Below are the code and all the weights of a small trained network. Each question names an input and a class and asks about switching units off, where a switched-off unit gives its printed mean instead of its output.

import numpy as np


def w(rows, s, z=0):
    codes = np.array(rows[::2]) - 128.0
    scale = np.full(codes.shape[1], s)
    scale[-1] = z or s
    return codes * scale


def f(y):
    return y / 2 * (1 + np.tanh(0.7978845608 * (y + 0.044715 * y**3)))


def log_softmax(a):
    a = a - a.max(-1, keepdims=True)
    return a - np.log(np.exp(a).sum(-1, keepdims=True))


def net(x, mask):
    res = np.array(x, float).reshape(1, 8) / 4 @ E
    y = f(res @ A[0][:, :-1].T + A[0][:, -1])
    res = res + np.where(mask, y, B[0][:, -1]) @ B[0][:, :-1]
    return log_softmax(res[-1] @ U[:, :-1].T + U[:, -1])


A, B = {}, {}
E = w([
[121,122,119,130,128,120,131,128,122,132,129,122],'x0',
[123,102,175,122,71,122,44,205,43,46,198,129],'x1',
[33,82,233,190,158,109,118,191,136,197,107,131],'x2',
[135,122,147,93,145,151,141,140,142,121,143,128],'x3',
[69,193,84,114,160,66,128,171,146,132,200,249],'x4',
[127,149,124,152,114,125,125,125,118,129,117,132],'x5',
[156,142,142,124,138,133,105,130,136,134,129,132],'x6',
[126,131,124,133,116,126,107,131,143,115,103,138],'x7',
],0.017)
A[0] = w([
[118,94,198,186,128,153,103,194,105,108,152,116,82],'N1',
[70,185,124,131,170,119,133,117,143,126,134,184,168],'N2',
[170,167,40,102,166,79,152,94,162,112,146,164,177],'N3',
[147,114,113,100,74,144,99,116,127,81,116,83,103],'N4',
[154,85,144,132,134,141,102,183,88,83,92,94,94],'N5',
[57,112,208,183,174,103,129,141,189,138,114,143,107],'N6',
[168,70,165,145,56,156,82,122,54,60,164,41,142],'N7',
[92,151,119,121,119,95,76,176,93,60,239,197,51],'N8',
[107,113,126,108,106,135,73,144,61,118,172,202,50],'N9',
[97,89,220,166,120,124,117,161,133,133,103,72,118],'N10',
[193,142,97,90,101,141,114,89,97,41,136,99,196],'N11',
[103,170,82,160,211,103,152,115,210,172,143,174,122],'N12',
[98,120,159,179,168,118,140,155,182,166,125,177,97],'N13',
[150,103,168,124,136,183,169,13,154,168,11,40,254],'N14',
[101,138,133,108,116,95,99,191,103,88,158,151,76],'N15',
[87,109,233,175,154,90,148,172,151,179,103,149,128],'N16',
],0.011,0.0097)
B[0] = w([
[175,84,151,144,151,130,100,139,52,110,78,180,183],'N1',
[102,159,102,96,157,146,133,141,158,147,91,124,182],'N2',
[101,125,89,58,126,144,183,5,173,125,113,162,203],'N3',
[117,131,141,85,130,83,124,147,92,123,138,89,166],'N4',
[110,149,152,132,116,121,132,130,75,135,113,161,165],'N5',
[104,158,152,113,152,138,73,183,126,169,163,113,198],'N6',
[59,175,148,35,26,44,118,198,61,147,130,104,214],'N7',
[142,130,114,181,199,113,146,80,176,108,172,52,200],'N8',
[133,120,115,175,177,70,146,123,137,102,147,84,169],'N9',
[173,69,197,196,108,165,86,122,81,147,81,188,192],'N10',
[132,220,68,100,61,110,116,165,155,141,155,91,204],'N11',
[35,191,144,79,115,172,109,144,144,182,101,125,203],'N12',
[69,189,123,99,134,133,69,137,146,215,147,106,180],'N13',
[193,109,66,189,202,88,101,133,155,97,185,29,253],'N14',
[169,129,109,150,177,79,141,132,115,108,188,69,171],'N15',
[78,118,174,145,152,146,53,226,69,229,120,78,210],'N16',
],0.011,0.036)
U = w([
[210,139,40,162,157,126,181,78,182,35,178,68,219],'0',
[77,176,134,66,89,148,113,174,123,137,149,118,225],'1',
[150,87,143,254,232,154,102,136,149,113,158,81,106],'2',
[168,51,212,168,74,145,105,146,70,89,122,185,3],'3',
[115,144,61,95,147,211,203,39,201,99,118,234,51],'4',
],0.0099,0.0036)

Each question gives the input, the list of numbers given to net, and the class t.
The units are the neurons (one row each of A and B). Each row of codes is followed by its name. A weight is (code - 128) times the scale printed after its matrix; where a second scale follows, it is the last column's (A, B and U).
mask holds one flag per neuron, in row order. A switched-off neuron (its flag False) gives its mean, the last column of its row in B, instead of its output. The means were averaged over made-up inputs and are rounded, as every weight is.
A unit's drop is (log p(t) with every unit on - log p(t) with that unit switched off) / (log p(t) with every unit on - log p(t) with every unit switched off).
most important unit: the unit with the biggest drop
k most important neurons: the k neurons with the biggest drops, biggest first
drop of u: that unit's drop, to one decimal
input [-2,2,3,-6,0,-6,4,-7], class 3: most important unit : N14
input [-6,-4,1,5,-6,8,1,7], class 2: 2 most important neurons : N3, N11
input [-1,8,2,1,-8,-3,8,-8], class 3: 2 most important neurons : N10, N1
input [8,6,2,-4,-8,7,2,-8], class 3: 2 most important neurons : N10, N1
input [0,0,-8,7,8,2,-8,-3], class 4: 2 most important neurons : N3, N14
input [-6,-8,-1,-6,1,3,4,-7], class 4: 2 most important neurons : N12, N3
input [2,1,6,3,7,6,-4,3], class 2: 3 most important neurons : N7, N8, N11
input [7,1,3,-7,0,2,0,0], class 3: 2 most important neurons : N14, N8
input [-1,0,-6,1,4,3,-6,-6], class 4: 2 most important neurons : N14, N3
input [-3,-7,-6,-7,1,-1,-8,-6], class 4: 2 most important neurons : N3, N12
input [-3,-1,-7,8,-6,0,5,4], class 0: drop of N5 : 0.0
input [6,0,-2,7,3,0,-1,-6], class 4: drop of N14 : 0.4
input [-5,-1,-2,-1,-8,-7,-1,8], class 0: drop of N14 : 2.4
input [-8,7,0,-7,3,5,-1,8], class 0: most important unit : N16
